Below are the code and all the weights of a small trained network. Each question names an input and a class and asks about switching units off, where a switched-off unit gives its printed mean instead of its output.

import numpy as np


def w(rows, s, z=0):
    codes = np.array(rows[::2]) - 128.0
    scale = np.full(codes.shape[1], s)
    scale[-1] = z or s
    return codes * scale


def norm(h):
    return h / np.sqrt((h * h).mean(-1, keepdims=True) + 1e-5)


def f(y):
    return y / 2 * (1 + np.tanh(0.7978845608 * (y + 0.044715 * y**3)))


def log_softmax(a):
    a = a - a.max(-1, keepdims=True)
    return a - np.log(np.exp(a).sum(-1, keepdims=True))


def net(x, mask):
    res = np.array(x, float).reshape(1, 3) / 4 @ E
    u = 0
    for l in range(3):
        y = f(norm(res) @ A[l][:, :-1].T + A[l][:, -1])
        res = res + np.where(mask[u : u + 10], y, B[l][:, -1]) @ B[l][:, :-1]
        u += 10
    return log_softmax(norm(res)[-1] @ U[:, :-1].T + U[:, -1])


A, B = {}, {}
E = w([
[125,106,44,61,87,129],'x0',
[171,147,231,123,87,85],'x1',
[154,44,221,3,120,42],'x2',
],0.004)
A[0] = w([
[143,218,123,2,95,128,136],'0.n0',
[106,210,178,135,93,113,31],'0.n1',
[168,89,203,157,73,131,121],'0.n2',
[123,163,84,193,96,164,87],'0.n3',
[87,90,205,114,157,101,139],'0.n4',
[226,142,145,103,153,154,143],'0.n5',
[106,107,171,88,202,149,122],'0.n6',
[144,137,144,205,120,134,254],'0.n7',
[166,142,172,205,74,147,37],'0.n8',
[69,167,40,187,111,140,73],'0.n9',
],0.0063,0.0017)
B[0] = w([
[111,1,152,120,143,124,195],'0.n0',
[81,145,125,125,64,138,151],'0.n1',
[112,150,162,165,39,34,192],'0.n2',
[121,91,70,186,193,184,217],'0.n3',
[172,135,140,209,124,74,196],'0.n4',
[2,74,121,136,138,69,144],'0.n5',
[139,57,63,212,146,81,152],'0.n6',
[36,115,197,156,163,218,215],'0.n7',
[81,231,117,92,119,168,174],'0.n8',
[218,74,142,194,187,80,252],'0.n9',
],0.0042,0.0035)
A[1] = w([
[15,254,114,77,219,92,2],'1.n0',
[143,129,183,56,46,129,119],'1.n1',
[128,174,25,139,96,23,106],'1.n2',
[224,193,158,149,125,120,69],'1.n3',
[140,156,98,213,80,175,119],'1.n4',
[87,99,97,109,117,210,12],'1.n5',
[144,152,90,75,122,128,83],'1.n6',
[129,92,74,52,204,128,125],'1.n7',
[71,235,234,81,119,176,5],'1.n8',
[45,194,133,128,64,160,104],'1.n9',
],0.0056,0.0021)
B[1] = w([
[115,112,70,47,93,116,97],'1.n0',
[119,141,101,161,217,118,216],'1.n1',
[125,4,182,80,116,191,123],'1.n2',
[92,150,89,84,188,242,106],'1.n3',
[69,158,138,189,136,94,252],'1.n4',
[100,160,53,143,65,107,126],'1.n5',
[119,68,121,84,143,190,86],'1.n6',
[93,159,176,119,48,241,225],'1.n7',
[102,232,193,88,97,176,180],'1.n8',
[19,28,145,50,61,57,160],'1.n9',
],0.004,0.0018)
A[2] = w([
[184,11,42,76,89,218,114],'2.n0',
[213,5,109,104,41,94,142],'2.n1',
[188,136,172,85,79,63,202],'2.n2',
[116,220,163,103,16,183,4],'2.n3',
[95,59,79,2,54,219,98],'2.n4',
[238,157,215,71,129,126,143],'2.n5',
[159,81,150,101,58,212,75],'2.n6',
[138,207,92,176,167,201,70],'2.n7',
[123,206,72,91,133,200,50],'2.n8',
[102,182,79,173,216,202,22],'2.n9',
],0.0064,0.0019)
B[2] = w([
[67,225,131,192,200,109,236],'2.n0',
[139,172,153,39,96,119,252],'2.n1',
[137,107,3,74,143,216,200],'2.n2',
[41,148,196,75,94,109,139],'2.n3',
[140,201,164,171,237,80,208],'2.n4',
[106,103,47,138,140,194,155],'2.n5',
[123,118,120,120,175,83,142],'2.n6',
[120,53,70,65,117,151,212],'2.n7',
[202,74,123,75,111,80,136],'2.n8',
[188,117,83,91,66,159,232],'2.n9',
],0.0066,0.0045)
U = w([
[19,198,197,141,64,152,75],'0',
[177,71,109,22,85,93,232],'1',
[107,253,115,114,240,87,67],'2',
[169,103,180,236,149,79,16],'3',
[153,115,26,185,116,227,253],'4',
],0.018,0.0017)

Each question gives the input, the list of numbers given to net, and the class t.
The units are the neurons (one row each of A and B). Each row of codes is followed by its name. A weight is (code - 128) times the scale printed after its matrix; where a second scale follows, it is the last column's (A, B and U).
mask holds one flag per neuron, layer by layer. A switched-off neuron (its flag False) gives its mean, the last column of its row in B, instead of its output. The means were averaged over made-up inputs and are rounded, as every weight is.
A unit's drop is (log p(t) with every unit on - log p(t) with that unit switched off) / (log p(t) with every unit on - log p(t) with every unit switched off).
The circuit of an input: a set's keep is (log p(t) with only the set's units on - log p(t) with every unit switched off) / (log p(t) with every unit on - log p(t) with every unit switched off). Starting from the 12 units with the biggest drops (on a tie, the unit counted first), units are removed one at a time, each time the one whose removal leaves the highest keep (on an exact tie, the one counted first), for as long as the keep stays at least 0.8.
units of the circuit, in order: the units of the circuit, biggest drop first
unit that matters most: the unit with the biggest drop
top k neurons: the k neurons with the biggest drops, biggest first
k most important neurons of layer l: the k neurons of layer l with the biggest drops, biggest first
drop of u: that unit's drop, to one decimal
input [-5,8,6], class 1: units of the circuit, in order => [2.n2]
input [-7,5,3], class 0: units of the circuit, in order => [0.n9, 2.n4]
input [-5,5,-8], class 0: units of the circuit, in order => [0.n7, 0.n8, 1.n9]
input [-3,0,2], class 3: top 3 neurons => [0.n4, 2.n7, 2.n9]
input [-8,-6,8], class 1: 4 most important neurons of layer 2 => [2.n0, 2.n4, 2.n2, 2.n1]
input [1,5,-5], class 0: top 2 neurons => [0.n8, 0.n7]
input [6,5,0], class 2: top 2 neurons => [0.n9, 0.n4]
input [-2,0,2], class 1: top 4 neurons => [2.n0, 0.n7, 1.n2, 0.n3]
input [-8,-8,3], class 3: top 2 neurons => [2.n2, 0.n6]
input [-5,4,-7], class 0: 2 most important neurons of layer 2 => [2.n2, 2.n3]
input [-3,-2,4], class 1: drop of 0.n7 => 0.1
input [1,5,0], class 0: 2 most important neurons of layer 0 => [0.n9, 0.n8]
input [6,4,-3], class 2: drop of 0.n0 => 2.4
input [-6,0,-4], class 4: unit that matters most => 0.n3
